Below are the code and all the weights of a small trained network. Each question names an input and a class and asks about switching units off, where a switched-off unit gives its printed mean instead of its output.

import numpy as np


def w(rows, s, z=0):
    codes = np.array(rows[::2]) - 128.0
    scale = np.full(codes.shape[1], s)
    scale[-1] = z or s
    return codes * scale


def f(y):
    return np.maximum(y, 0)


def log_softmax(a):
    a = a - a.max(-1, keepdims=True)
    return a - np.log(np.exp(a).sum(-1, keepdims=True))


def net(x, mask):
    res = np.array(x, float).reshape(1, 3) / 4 @ E
    y = f(res @ A[0][:, :-1].T + A[0][:, -1])
    res = res + np.where(mask, y, B[0][:, -1]) @ B[0][:, :-1]
    return log_softmax(res[-1] @ U[:, :-1].T + U[:, -1])


A, B = {}, {}
E = w([
[152,2,142,158,114],'x0',
[177,134,46,79,214],'x1',
[239,143,250,102,149],'x2',
],0.011)
A[0] = w([
[94,207,107,126,154,97],'n0',
[76,78,103,138,135,126],'n1',
[180,75,26,109,209,109],'n2',
[152,32,107,169,98,112],'n3',
[55,90,47,126,146,127],'n4',
[103,144,83,156,93,90],'n5',
[108,117,106,134,132,245],'n6',
[88,95,67,133,111,90],'n7',
[173,149,177,127,170,187],'n8',
[42,116,189,149,26,136],'n9',
[76,160,171,180,91,86],'n10',
[142,159,87,115,204,127],'n11',
[89,233,124,111,107,133],'n12',
[156,119,95,129,203,93],'n13',
[126,45,104,142,134,103],'n14',
[119,3,129,97,152,109],'n15',
[56,177,60,153,111,149],'n16',
],0.015,0.013)
B[0] = w([
[122,201,153,182,121,190],'n0',
[170,119,143,122,123,188],'n1',
[52,117,131,94,62,246],'n2',
[120,191,135,137,163,211],'n3',
[154,103,176,99,133,237],'n4',
[141,155,182,120,96,170],'n5',
[112,25,8,143,250,233],'n6',
[166,148,181,131,99,189],'n7',
[166,69,164,81,179,246],'n8',
[58,104,120,82,82,251],'n9',
[83,140,152,132,67,182],'n10',
[80,131,133,134,78,208],'n11',
[124,182,107,177,174,216],'n12',
[93,144,161,109,70,183],'n13',
[124,182,119,146,151,186],'n14',
[133,193,142,181,147,212],'n15',
[165,102,160,87,159,241],'n16',
],0.027,0.014)
U = w([
[12,111,136,81,83,134],'0',
[170,95,234,69,161,86],'1',
[66,227,141,157,198,129],'2',
[93,57,77,112,181,255],'3',
[154,74,85,137,93,81],'4',
[122,196,95,175,84,76],'5',
[124,125,72,110,14,82],'6',
[118,115,64,176,51,75],'7',
],0.011,0.0067)

Each question gives the input, the list of numbers given to net, and the class t.
The units are the neurons (one row each of A and B). Each row of codes is followed by its name. A weight is (code - 128) times the scale printed after its matrix; where a second scale follows, it is the last column's (A, B and U).
mask holds one flag per neuron, in row order. A switched-off neuron (its flag False) gives its mean, the last column of its row in B, instead of its output. The means were averaged over made-up inputs and are rounded, as every weight is.
A unit's drop is (log p(t) with every unit on - log p(t) with that unit switched off) / (log p(t) with every unit on - log p(t) with every unit switched off).
The circuit of an input: a set's keep is (log p(t) with only the set's units on - log p(t) with every unit switched off) / (log p(t) with every unit on - log p(t) with every unit switched off). Starting from the 12 units with the biggest drops (on a tie, the unit counted first), units are removed one at a time, each time the one whose removal leaves the highest keep (on an exact tie, the one counted first), for as long as the keep stays at least 0.8.
circuit, biggest first: the units of the circuit, biggest drop first
k most important neurons: the k neurons with the biggest drops, biggest first
drop of u: that unit's drop, to one decimal
input [5,0,-5], class 1: 4 most important neurons	n4; n12; n1; n7
input [-7,2,-6], class 2: 3 most important neurons	n12; n0; n8
input [-1,-5,-6], class 1: 2 most important neurons	n16; n2
input [-2,-1,-4], class 1: circuit, biggest first	n16
input [3,-1,-1], class 3: 2 most important neurons	n0; n12
input [-3,3,-1], class 3: 3 most important neurons	n9; n15; n3
input [3,1,-1], class 3: 2 most important neurons	n0; n12
input [-2,-6,-8], class 1: 3 most important neurons	n16; n4; n2
input [-8,-6,7], class 2: 2 most important neurons	n12; n16
input [-7,-5,-8], class 1: 2 most important neurons	n16; n4
input [7,0,-7], class 1: 4 most important neurons	n4; n1; n7; n12
input [1,-3,-1], class 3: 3 most important neurons	n2; n11; n13
input [-4,-8,6], class 0: drop of n9	0.7
input [-6,-4,4], class 2: circuit, biggest first	n12
input [4,4,2], class 0: drop of n14	-0.1
input [-1,3,-4], class 1: drop of n16	0.6
